[128 = 0]

ridepvenun: [125 116  94 109 110 172 217 114 131 113 123 105 137 157 104 118  79 123
 152 120 130 135 101 139  66 131 126 123  96]
merekkad: [131 133 144 115 148 112  72 157 156 129 154 115 119 113 120 155 161 120
 120 111 116 126 139 132 153 123 129 137 136]
lodbidi: [106 112 170 101 157  68  97 128 188 127 139 171 140 183 128 144 118 127
 124  96  94  89  99  90 189 114 148 123 137]
sefbibap: [105 148 122 145 129 115 106 136  80 122 115 123 113 140 167 144 131 102
 116 155 146 182 123 121 129 178  94 134 135]
lodbidi: [163 119 148 106 119  65  62 168  49 123  90 150 109 147 166 171 187 120
 180  79 130 234  70  42 136 252  60  71 181]
lodbidi: [ 88 142 123 142 125 153 160 109 118 126 137 101 135 126 126 128 102 105
 103 157 152 113 128 185  83 106 149 171 113]
lodbidi: [137 143 109 133 116 150 142 126 102 122 131  94 129 101 112 136 135 116
 132 126 148 145 134 153  84 136 130 144 124]
sefbibap: [145 140 157 144 121  68 135  65  96 136 115 162 152 120 105 106 146 116
 143  66 128  77 112 138 116 109 203 127 138]
merekkad: [123 135 105 120 116 133 170 114 133 111 121 113 163 140  99 151  90 138
 127 138 152 128 112 102 104 133 124 158 137]
sefbibap: [105 152 159 163 134  75  71 112  74 139 113 153 125 119 169 134 156 108
 103 145 148 137 130 130 153 150 135 144 158]
birutteg: [150 116  72 134 105 184 221 108 138 119 107 131 139 142 115  87  69 163
 142 158 127 128 143 101 116 117 108 106  96]
lodbidi: [102 108 127 148 116 171 149 134 120 143 107 144 122 128 171 100 100 157
 107 205 144 131 137 136 132 117  96 125 134]
ridepvenun: [137 170  92 129 132  90 172  75 140  97 137 116 164 151  72 143  93 102
 129  84 129 105 130 104 124 122 173 160 104]
ridepvenun: [137 119 146 109 135 125  96 153 139 132 143 117 117 116 121 143 159 123
 138 102 118 131 121 141 123 130 129 121 135]
birutteg: [152 134 148 110 137  86  85 136 117 126 139 124 119 121 112 150 176 104
 153  60 113 139 111 124 126 152 145 114 137]
lodbidi: [126 136 120 152 138 129 112 127 124 134 124 148 104 131 161 100 130 126
 113 154 113 135 161 126 172 126 116 109 110]
merekkad: [ 93 113 116 154  97 172 221  84  85 136  89 145 140 151 157  80  67 139
 122 185 157 120 107 156  74 119 129 129 116]
birutteg: [127 148 117 198 109 162 148  83  60 153 108 139 109  74 164  56 137 126
 103 180 149 110 183 198 111  95 155 127 109]
merekkad: [131 123  99 141 110 193 186 118 113 132 126 105 116 109 126  91 110 129
 131 152 135 128 146 178  78 108 130 122  95]
merekkad: [166 125  93 107 115 164 150 150 145 115 135  91 139 104  87 147 128 149
 148 117 135 146 135 109 102 134 107 129 128]
birutteg: [132 138 141 150 123 108 109 112  89 138 115 143 125 111 144 116 150 122
 125 127 137 129 133 136 129 135 140 125 140]
ridepvenun: [ 90 130 159 120 157  81  90 133 139 126 136 154 107 182 162 137 130  90
 119 112 101 135 106 123 169 147 130 118 118]
ridepvenun: [110 141 138 146 145  91 118 101 134 129 127 161 125 155 146 109 117 113
 111 128 111 105 139 122 174 115 151 125 114]
birutteg: [128 149  98 168 128 150 170  85 111 131 127 136 106 125 140  65 109 108
 117 141 113 108 173 172 131  98 158 115  72]
birutteg: [136 137 144 150 122 119 108 113  92 142 124 131 122  93 134 114 160 121
 126 121 138 118 139 161 114 120 153 130 137]
sefbibap: [131 139 116 106 136 108 116 144 148 108 138 110 143 144 105 173 122 122
 132 111 131 148 115  88 136 153 112 145 138]
birutteg: [148 132 111 136 123 148 133 131 111 129 129 117 108 111 130 111 142 122
 138 122 122 144 146 144 116 134 123 110 110]
lodbidi: [103 156 122 157 139 124 141  93 116 127 138 126 115 134 137 102 117  89
 106 133 123 107 151 177 127 105 166 143  91]
sefbibap: [135 163 134 123 136  68  87 122  93 111 135 111 134 128 110 174 161  86
 138  74 138 157 109 114 118 173 142 147 144]
birutteg: [104 107 127 124 117 184 167 133 168 135 135 110 154 110 112 128  91 165
 104 184 152  87 133 156 100  75 130 167 138]
ridepvenun: [115 159 161 158 158  94  21 146 114 144 154 126  93  85 160 136 194  95
  91 135 122 127 174 172 176 119 143 145 135]
sefbibap: [129 150 128 138 124 102  93 136  68 122 117 116 118 120 147 154 158 101
 133 120 148 182 116 119 114 185 106 131 147]
merekkad: [155 120  92 139  99 167 198 105 100 127 102 129 134 122 120  92 102 150
 150 138 137 137 131 121  92 132 120 105 113]
merekkad: [132 150 133 144 147 124  90 126 148 134 158 116 113  95 118 119 156 110
 107 120 114  97 173 171 151  89 162 143 109]
ridepvenun: [149 120 114 145 110 154 162 109 126 137 112 141 141 104 121  95 114 164
 128 151 136 104 149 124 126 100 134 122 130]
lodbidi: [ 69 145 123 149 131 158 144 122 118 127 136 102 125 133 151 132  97 103
  87 189 155 128 136 183 101 114 127 175 115]
merekkad: [106 132 121 146 125 168 157 115 124 135 136 111 118 115 134 102 113 116
 110 158 136 110 146 189  98  96 146 144 102]
birutteg: [ 92 123 147  91 156 105 118 141 200 114 158 122 143 174 107 167 103 115
 114 111 110 100 103 118 150 109 141 156 124]
sefbibap: [137 103 126 137 105 143 160 119 118 139  93 161 147 129 142 105 104 178
 133 165 142 122 121  90 135 126 106 111 152]
merekkad: [116 136 143 142 134  87 119 103 113 130 116 161 132 150 145 119 124 118
 122 122 124 119 120 112 154 134 143 124 132]
sefbibap: [138 105 137 139 121 181 126 144 126 154 133 125  97  87 147  85 153 143
 128 149 119 115 155 187 112  95 130 104 114]
ridepvenun: [133 160 102 155 125 145 138 108 111 124 139 100 127  94 113 119 130 112
 111 139 142 120 166 166 110 109 150 155 109]
ridepvenun: [122 132 144 163 131 138  81 139 107 151 125 140 105  87 169 105 159 138
 100 175 135 126 168 157 157 113 120 127 139]
lodbidi: [133 122 120 128 119 148 128 144 120 130 122 119 127 115 134 133 130 142
 129 148 139 147 131 121 120 138 103 127 138]
sefbibap: [110 118 145 136 145 168  77 171 158 149 154 115  93  94 158 118 155 133
  96 174 117 119 169 181 154  92 114 132 121]
[109 121 153 126 142  96 128 107 151 132 129 163 132 162 136 113 114 122
 123 114 107  92 115 124 158 108 156 121 121] : lodbidi
[ 84 119 130 123 129 139 137 145 108 124 116 128 111 172 172 137 103 109
 122 163 135 172  98 127 117 168  86 124 124] : ridepvenun
[ 84 138 158 126 133  85 145  88 106 123 128 136 141 168 129 137 113  81
 126  96 134 108  80 161  93 132 175 151 124] : lodbidi
[186 146  97 137 131 137 121 126 126 126 142 115 102  92 104 101 163 120
 149  85 100 133 176 136 140 121 143  95  93] : merekkad
[132 107 154  85 130 126 123 146 178 126 151 107 159 119  77 170 135 144
 139  92 131  93  96 131 100 102 150 155 154] : birutteg
[121 131 109 129 120 128 176 103 116 117 114 134 136 161 127 117  93 119
 137 125 128 135 112 114 113 141 129 122 110] : sefbibap
[161 145 119 108 116  81 110 133  90 107 115 112 153 126  98 184 151 122
 159  78 150 177  93  65 108 194 110 134 167] : sefbibap
[117 144 138 113 140  89  79 153 107 115 133 114 119 146 138 178 152  95
 132 106 133 178 102 106 132 184 103 136 146] : lodbidi
[122 132 140 111 145  98 103 136 156 120 143 128 133 146 116 153 132 116
 126 103 115 121 118 113 149 129 136 136 131] : lodbidi
[135 148 138 149 132  81  71 128 115 129 116 149 148 108 138 152 147 148
 106 149 148 132 145  77 181 141 116 148 173] : ridepvenun
[144 178 129 146 148  35  80  89 138 112 134 150 165 125  95 158 139 120
 108  93 129  97 151  68 198 123 168 164 150] : ridepvenun
[145  99 109  88 107 169 192 140 142 117 125 102 141 142  93 138 104 143
 167 103 130 141  88 121  65 139 114 115 122] : ridepvenun
[152 122 140 144 129 130 102 129 130 146 128 146 117  94 135 101 157 148
 126 130 117 107 158 137 155 103 139 109 132] : merekkad
[125 136 121 112 134 119 123 138 139 114 139 110 133 140 113 157 125 115
 131 113 129 142 117 116 123 144 122 140 128] : merekkad
[ 82 146 135 121 147 119  96 153 109 117 144 100  99 158 159 161 135  71
 115 132 130 176 109 157 115 170 107 144 115] : ridepvenun
[151 109  80  79 122 186 164 182 178 104 142  80 129 142  94 163 101 150
 153 130 121 173 120  88 107 152  68 119 115] : sefbibap
[125 134 153 133 137  92  76 135 133 134 129 141 141 113 132 151 149 139
 111 134 137 117 132 107 162 126 130 147 164] : sefbibap
[175 133 140 128 139  86  67 138 143 134 133 151 127 101 116 132 175 147
 137  91 106 118 153  86 188 126 135 106 147] : merekkad
[127 127 118 139 120 118 156 104 126 125 107 154 148 147 132 115  97 148
 124 147 134 119 126  91 147 127 125 127 134] : ridepvenun
[120 120 115 142 123 182 170 119 110 139 132 117  89 126 149  74 123 105
 134 136 112 128 143 201  89 110 140 101  76] : sefbibap
[ 97 116 165 106 142 153  87 167 173 139 168  87 130  94 112 166 151 126
 102 141 140  96 126 193 102  85 143 177 147] : birutteg
[136 142  85 113 118 150 169 134  88 104 127  86 107 150 121 140 120  85
 160  99 129 196 107 134  69 187 102 112  93] : sefbibap

ded-monen: [112 135  95 157 164  86 123 169 127  86 131 118 108 155 125 104 106 112
 144 139 122 137 141 117 103 132  92 130 117]
kog-sito: [135 118 138 163 133 110 135 140 129 141 132 114 130 122 139 142 133 112
 133 152 131 127 129 119 126  94 140 113 120]
kog-sito: [165 183 107  88 140 151 147 105 120 158 166 131 117 158 146 123 121 150
 119 130 110 127 121 177 124 161  81 132 149]
tad-seda: [128 126 149  77 107 148  65 115 116 121  97 149  48 129  98 162 137 142
 127 145 129 179 129 137 114 152 113 114  84]
kog-sito: [103 107 131 133 136 174 130 131 144 133 119 114 152 127 127  96 117 140
 149  89 124 142 121 135 113 181  82 154 113]
kog-sito: [119  96 136 170 137  97 116 138 107 101  96 154 116 141 107 144 124  91
 114 159 119 133 128  80 109  75 170 118 101]
tani-kig: [136 144 105 164 154  69 138 161 128 108 152 106 120 137 144 125 125 107
 140 159 130 118 138 123 123  95 124 112 134]
nof-tuka: [ 76 111 115 142  99 128 166 164 170 114 146  86 215  81 144 100 130 154
 173  65 148 102 141 128 185 179 100 147 147]
tani-kig: [ 90  89 162 109  87 133  60 151 140 113  77 125  68  92  93 162 137 142
 148 127 157 179 146 112 137 147 129 112  81]
ded-monen: [144 121 141 139 126  76 125 123 133  95 169  90 153  84 157 145 183 104
 166 161 131 102 109 125 142  86 165 101 111]
kog-sito: [123 142  99 144 140  57 122 160 114  75 136 133 105 143 122 137 124 107
 133 161 124 124 142 107 129  99 133 110 121]
ded-monen: [146 129 137 153 143 147 152 120 133 170 139 116 147 132 147 120 123 124
 121 130 127 120 121 138 118 113 128 131 143]
ded-monen: [113 101 132 150 141 126 121 132 128 111 106 134 135 129 118 111 122 111
 123 120 129 125 125 102 110 115 150 139 123]
kog-sito: [133 154 114  68 113 105 100 114 121  76 152 130 107 117 125 139 158 138
 149 135 121 128 120 145 142 156 117 119 112]
kog-sito: [146 105 165 144 127 181 137  97 127 186 118 129 142 124 136 137 134 125
 117 130 122 135 109 134 112 115 139 131 118]
tani-kig: [128 146  96 138 135  87 155 136 112  87 153 139 157 147 133 128 129 114
 135 141 104 106 126 117 139 120 121 125 126]
nof-tuka: [143 138 129 127 135 120 122 125 124 137 128 130 106 133 129 132 126 124
 115 142 133 128 131 131 121 109 142 121 139]
tani-kig: [106 116 127 121 110 191 155 114 122 136 131 142 180 144 123 130 124 148
 155  98  89 149 111 140 136 202  49 148  82]
tani-kig: [121 110 157 131  91 210 162 109 134 208 109 143 169 125 126 147 113 158
 114  97 124 141 127 140 154 159 106 140 128]
tad-seda: [133 128 123 124 141 153 131 110 109 124 124 152 128 160 119 125 120 123
 123 131  98 141 114 128 104 146 101 139 103]
tani-kig: [182 166 120 166 137 107 197 116 116 178 194 110 177 140 179 157 143 114
 130 176 103  96 114 153 147  80 121 102 143]
nof-tuka: [115 131 116 110 110 130 128 124 107  97 126 156 133 146 111 149 130 131
 139 133  98 143 123 122 137 158  94 127  89]
tad-seda: [130 141 124 103 114 122 118 126 124 128 119 145 106 129 116 139 123 138
 109 128 137 128 139 129 141 125 144 124 145]
tani-kig: [197 142 183  85 106 178 122  54 121 197 169 110 125  97 164 179 190 138
 138 166 116 133  86 181 131 114 140  99 104]
ded-monen: [145 151 114 172 166 116 155 161 151 166 166  74 129 136 167 106 113 128
 151 139 137 129 137 160 113 128  77 123 147]
ded-monen: [122 104 137 145 129 169 148 106 110 138 111 159 162 151 117 129 120 119
 119 120  96 133 110 112 114 137 118 144 101]
tani-kig: [138 128 135 128 158 129 103 129 143 140 119 108  91 123 133  98 121 124
 116 123 154 128 131 136  96 114 150 135 156]
kog-sito: [146 105 181  78 104 210 104  61 132 158 134 118 143  93 137 143 178 146
 154 115 114 147  84 161 118 170 117 133  82]
nof-tuka: [130 125 134  94 148 150  81 111 126 106 115 129  81 136 115 109 133 130
 135 123 125 154 116 140  86 159 109 139 105]
tad-seda: [106 133  99 135 124  80 133 156 122  79 126 140 134 135 115 126 118 120
 128 128 128 116 144 103 146 121 135 126 134]
tad-seda: [141 126 139 136 124 207 169  95 111 192 123 158 163 165 129 137 108 140
 111 118  91 143 111 143 119 158  83 145 111]
ded-monen: [ 99 115 131 140 132  96  98 178 174 111 133  61 110  78 142 104 136 137
 173 110 176 135 149 136 135 142 117 122 137]
tad-seda: [158 148 121 140 178 122 122 127 133 148 138 110  92 147 144  94 113 116
 110 139 139 123 128 144  84 104 135 133 162]
nof-tuka: [153 115 159 105 154 194  90  82 117 160 102 143  80 149 117 117 127 125
 109 131 116 161 102 144  65 141 122 142 104]
kog-sito: [100 100 130 138 134 165 128 129 131 128  92 147 142 141 107 100 102 130
 115  92 126 135 129 109 112 152 123 157 128]
nof-tuka: [109 131 121  92 131 132  96 137 151  99 130 102 109 108 126  99 133 147
 154  97 147 137 132 146 124 177 102 140 131]
nof-tuka: [117 134 102 142 142  66 124 156 126  72 139 121 124 130 127 119 129 110
 140 142 130 114 137 109 130 109 138 121 130]
tad-seda: [114 133 109 143 151  85  93 172 126  95 111 124  63 149 112 125 106 117
 133 151 137 157 151 116 102 124 105 117 112]
nof-tuka: [137 135 164  64  77 203 109  96 138 190 119 131 106 104 123 163 141 177
 127 108 139 160 126 171 155 181 100 124 119]
ded-monen: [117 145 129  98 108 133 108 153 160 149 130  95  96  99 132 126 123 164
 141 106 167 143 153 159 153 163 104 123 153]
tani-kig: [132 137 115 151 135  87 139 148 128 124 132 126 125 131 132 129 119 116
 114 143 140 111 143 115 136  89 156 118 154]
nof-tuka: [125 152 100  95 138  98 100 135 111  73 131 146  84 153 111 127 125 127
 133 142 114 142 132 130 115 149 103 125 110]
tad-seda: [164 146 131 139 149 167 176  96 133 195 150 123 169 138 157 103 118 132
  96 112 127  94 115 151 122 111 146 145 184]
ded-monen: [130 136 113 160 160 127 143 151 135 145 134 112 123 150 139 104 102 123
 128 128 129 133 136 135 106 130  97 135 140]
tad-seda: [167 136 167 102 153 153  63 113 146 180 119  91  28 112 138 126 138 135
 121 150 165 165 126 169  78 115 137 113 134]
[123 135 111 147 129  84 138 150 123 108 131 132 129 132 127 133 121 116
 121 142 132 114 142 110 141  99 147 118 142] : tani-kig
[159 123 168 119 112 165 130  93 136 182 145 107 139  98 152 153 161 136
 136 139 132 129 107 154 135 117 141 115 121] : kog-sito
[142 123 142 135 122 129 130 114 117 149 114 148 121 131 122 145 127 119
  99 142 130 121 128 115 129  90 171 121 139] : kog-sito
[ 99 153 117  62  79 110 100 157 166 105 146  88 111  72 130 133 146 179
 168  92 172 133 156 162 190 192  98 119 147] : nof-tuka
[142 146 123 133 119  88 135 140 127 135 138 126 117 120 135 147 131 124
 113 150 144 111 143 125 151  86 164 108 157] : kog-sito
[110 137 119  74  57 171 154  97  89 128 100 217 158 156  84 179 115 159
  92 108  91 134 132 115 185 170 117 136 112] : tad-seda
[101  86 158 124  93 194 135 106 129 141 108 140 177 112 116 142 140 142
 150  98 108 147 109 122 141 175 101 143  79] : ded-monen
[140 127 143  99 127 119  90 111 129 117 118 129  90 110 121 129 145 125
 116 135 147 126 125 128 119 108 174 122 138] : tani-kig
[134 123 136 169 148 116 151 147 165 171 138  80 153  96 159  93 121 125
 119 109 173  92 141 132 134  87 174 133 196] : nof-tuka
[134 110 149 163 138 109 129 140 154 152 130  89 137  91 149 115 138 116
 128 129 164 106 132 122 129  80 181 121 161] : nof-tuka
[ 77 100 125 140 107 144 122 162 134 114  92 139 133 131 100 129 103 141
 142 100 129 157 147 108 140 171  88 139 100] : tani-kig
[144 153 111 167 164 129 150 157 134 184 125 120  99 165 138 108  78 128
  96 135 142 134 153 140 105 108 109 131 173] : tad-seda
[128 130 119 136 134 117 134 131 119 116 129 137 131 140 125 129 124 120
 125 135 118 126 127 120 125 122 127 128 123] : nof-tuka
[116 118 142 117  91 161 142 119 129 147 126 136 158 116 125 153 136 147
 139 114 119 137 124 133 158 157 107 128 108] : nof-tuka
[161 134 156 138 119 142 138 116 132 186 150 104 124 112 154 161 148 131
 135 158 132 135 120 154 135 105 126 104 121] : tani-kig
[138 134 135 135 115  87 126 141 136 126 148 104 125  99 144 152 151 123
 141 153 145 117 134 129 152  94 153 102 133] : kog-sito
[153 150 105 133 187 122 140 114 135 134 137 123 127 149 142  60 105 114
  88 108 142  87 125 134  87 100 170 157 204] : tani-kig
[141 118 152 114 119 175 130  93 126 155 131 130 146 121 134 135 145 135
 133 122 114 134 105 143 122 144 121 133 109] : tad-seda
[102 111 129 128 120 131 121 141 143 113 117 117 141 110 122 113 127 135
 142 102 140 128 134 120 136 148 125 138 128] : kog-sito
[144 131 150  97 127  96  63 128 137 113 123 104  51  95 126 144 157 125
 134 157 162 144 132 137 116 101 167 102 124] : nof-tuka
[112 112 141 134 125 152 121 140 152 153 112 107 127 109 129 111 118 142
 131 101 153 135 137 133 128 143 125 138 142] : ded-monen
[124 106 129 152 144 167 157 105 111 120 138 139 184 153 133 119 133 113
 151 124  78 134  95 123 103 157  81 146  76] : tad-seda
[138 133 123 124 145 132 126 116 120 122 131 135 123 143 128 117 126 121
 122 131 117 126 119 130 109 128 126 134 127] : tad-seda
[ 91 118 113  83 141 125  72 139 144  46 124 107 101 114 112  87 141 137
 176  95 131 151 122 135 103 201  82 148  93] : nof-tuka
[132 145  98 133 147 105 151 128 116  93 155 133 155 150 137 113 128 116
 138 133 102 110 119 127 124 134 108 134 125] : tani-kig

funes_veb: [124 114 138 150 152 135 128 118 101 127 116 127 141 100 151 114 100 147
 133 146 141 136 136 143 108 110 129 140 182]
funes_veb: [124 131 130 123 147 156 116 132 140 142 180 118 151 128 108 143 152 170
 141 129 166 133 122 155 141 136 131 120 114]
fanub_serup: [133 130 118 129 132 108 126 116 123 110 104 134 117 133 128 132 103 104
 150 126 108 150 128 124 113 117 101 108 152]
fanub_serup: [ 64  81  79 100 137 120  85  92 122 154 192 110 161 198  99 168 179  79
  99  80 162 157  85 162 114 171 110  81 119]
faroz_lapov: [150 126 122 137 139  90  63 125 185 106 138 172  79 169 128 142 155 123
 153 109 119 132 110 113 124 126 131 122 133]
mokug_mevum: [141 141  77  87  85  92 107 136 187 109 140 138 110 183  97 147 154  75
 144  98  76 120 120 110 151 162 109  90  65]
faroz_lapov: [125 129 101 130 142 152 125 123 144 120 155 116 170 118 127 126 105 166
 157 139 150 137 139 155 131 128 126 116 149]
fanub_serup: [117 122 104 136 115 117 118 124 169 114 130 138 126 164 136 129 138 117
 117 110 136 141 121 106 137 137 145 129 108]
mokug_mevum: [122 149 137 112 112 141 144 113  94 137  99 121 116 131 111 122 102 112
  97 117 129  70 129 104 102 114 153 144 142]
faroz_lapov: [123 105 134 131 121  91  83 124 143 135 126 158  83 168 137 133 173  90
  95 102 116 112 104 106 119 140 148 141 119]
funes_veb: [140 141 107 115  91  94 133 133 159 105  95 142  98 158 125 128 126  79
 127 111  82 126 128  89 137 135 121 118  93]
fanub_serup: [118 117 107 129 119 109 117 131 167 118 143 135 125 163 127 141 158 108
 130 111 126 168 115 120 147 147 117 110  89]
fanub_serup: [121 121 146 117 133 151 129 143 114 161 169 112 144 115 117 134 168 150
 111 133 148 113 123 153 144 146 137 136 100]
faroz_lapov: [178 165 152  85 103  79 139 138  87 119  68 140  60 113  94 139 111  54
 159 130  25  98 132 111 113 117  67  97 121]
fanub_serup: [115 123 161 123 144 159 130 144 117 167 184 112 141 122 109 146 188 162
 110 128 171 132 113 153 150 145 136 134  84]
funes_veb: [159 138 124 112 134 121 119 143 134 122 141 128 129 105 116 133 125 138
 174 146  94 128 139 155 138 132  95 106 129]
mokug_mevum: [ 98 185 142 129 125 163 178  78  90 113  72 115 110 161  88 141  57 119
 102  94 189 114 117  67  80  74 151 128 156]
mokug_mevum: [128 161 113  90  94 141 155 126 121 131 120 109 130 142  90 134 114 105
 117 113 113  84 132 110 129 134 131 116  95]
fanub_serup: [146 138 134 121 118 153 141 127  83 139  96 118 145  74 145  86  69 150
 110 157 109  27 161 133 100 110 170 173 190]
funes_veb: [112  96 110 153 161 168  82 123 158 143 193 127 181 120 155 112 139 208
 120 140 196 102 132 167 129 137 186 161 169]
fanub_serup: [148 123 102 110 102 117 132 134 111 123  97 124 142  95 147  95  85 108
 129 149  67  66 158 135 117 133 134 140 163]
funes_veb: [145 142 132 100 107 114 135 145 125 134 127 125 110 128 106 137 148 101
 134 126  88 113 128 127 142 142 107 113  89]
mokug_mevum: [118 117 137 163 156 118 112 112 139 112 119 147 114 141 147 133 122 138
 136 122 159 177 116 119 114 107 127 129 159]
mokug_mevum: [162  95 141 118 123 100  83 154 110 152 130 147 111  88 159 100 153 121
 116 154  65  52 142 156 124 147 144 163 156]
faroz_lapov: [116 106 138 146 137 113 129 124 113 129 114 133 121 126 148 125 133 112
 117 129 128 159 122 127 121 125 120 131 141]
mokug_mevum: [117  99 126 140 128 106  98 123 133 133 125 145 113 146 151 122 149 108
 100 117 125 122 117 121 118 136 147 144 140]
faroz_lapov: [126 138 129 105 109 139 153 132  98 143 120 109 138 115 114 124 120 113
 112 131 111  96 136 130 127 135 126 128 116]
faroz_lapov: [134 143 147 126 117 129 144 136 125 131 115 129 110 127 122 129 135 124
 117 126 125 119 128 110 134 124 134 137 105]
funes_veb: [107 134 123 162 136 120 150  99 132  94  80 137 118 151 143 128  83 114
 129 114 156 188 122  89 107  95 123 122 157]
mokug_mevum: [103 165 124  90  88 164 180 112  87 147 107  94 140 143  87 129 102 102
  76 105 141  61 130  97 114 126 157 135 102]
funes_veb: [129 122 106 124 150 165  84 139 182 141 219 123 172 135 115 138 165 204
 151 132 179 112 126 171 154 152 155 128 114]
faroz_lapov: [ 94 103 143 144 120 137 135 128 120 151 132 125 131 142 148 120 162 123
  65 115 162 124 116 112 132 139 169 162 106]
[152 125 110 105 123  83  64 122 155 118 133 160  84 164 113 141 148  91
 146 108  83  94 114 124 113 138 119 111 138] : faroz_lapov
[170 134 146  66 105 121 117 174 103 171 168 114 120  90  93 135 185 115
 138 148  53  55 137 172 158 170 102 118  73] : funes_veb
[149 128 138 118 132 121 128 138 104 133 123 126 126  96 128 123 121 126
 148 148  95 117 139 149 126 128 105 123 143] : funes_veb
[146 117 123 120 118  93  87 128 136 126 114 154  93 140 138 120 138  98
 121 121  88  85 125 118 114 133 139 139 145] : mokug_mevum
[166 149 136  93 112 140 139 153 103 143 131 114 135  79 113 115 117 139
 145 157  79  59 154 152 137 136 121 133 124] : mokug_mevum
[126 137 148 141 156 114 129 118 129 114 127 137 102 146 110 160 138 121
 161 117 146 207 107 125 126 111  81  93 122] : fanub_serup
[122 109 111 105 125 116 119 130 114 141 148 117 142 129 118 138 147 100
 133 127 103 136 123 157 132 152  98 102 120] : fanub_serup
[103 117 140 127 143 137 118 133 143 150 183 121 132 158 107 160 195 137
 118 109 172 174 100 142 152 150 120 111  73] : fanub_serup
[110 121 115 127 133 128 117 109 124 128 131 127 133 149 123 134 123 118
 118 113 145 130 118 127 112 127 132 122 145] : fanub_serup
[147 142 134 110 116 111 140 138 117 124 111 128 109 120 113 134 127 101
 145 132  87 130 131 126 133 129  96 110 111] : funes_veb
[131 135 123 126 141 141 120 130 146 126 158 125 140 131 114 140 136 155
 151 129 148 143 125 143 138 130 121 114 120] : funes_veb
[121 135 155 143 129 145 181 135  95 132 103 110 139  97 137 120 111 135
 120 144 138 159 138 123 135 114 118 136 120] : faroz_lapov
[125  87 134 153 149  71  86 115 124 117 104 161  88 145 159 133 145  82
 131 119 102 177 108 126 106 124 100 119 165] : faroz_lapov
[114 112  73 123 101 106 110 111 157 108 112 136 138 163 144 115 107  90
 113 110 107 110 130 110 117 141 146 126 142] : fanub_serup
[142 112 121 138 141 126 109 131 125 125 128 134 142  98 153 108 108 148
 144 151 114 111 144 151 120 125 132 140 173] : funes_veb
[131 123 165 152 131 101 132 133 124 124  96 150  81 135 145 130 149 106
 113 122 122 161 115  97 128 115 124 141 115] : faroz_lapov
[130 137 162 128 140 166 139 134  91 156 140 114 139  92 124 118 126 171
 109 145 156  79 136 142 121 118 158 159 143] : fanub_serup
[163 152 131 128 129 101  76 134 194 105 137 170  71 167 112 144 154 136
 157 109 120 113 115 100 134 122 139 126 109] : faroz_lapov
[130 132 116 170 166 126 132 102 139  82  98 139 139 118 151 124  59 154
 183 142 152 202 137 128 105  86 101 110 199] : funes_veb
[117 134 135 117 112 148 158 133 104 145 125 108 143 117 122 122 128 125
 100 129 132 104 133 125 133 134 141 139 108] : faroz_lapov
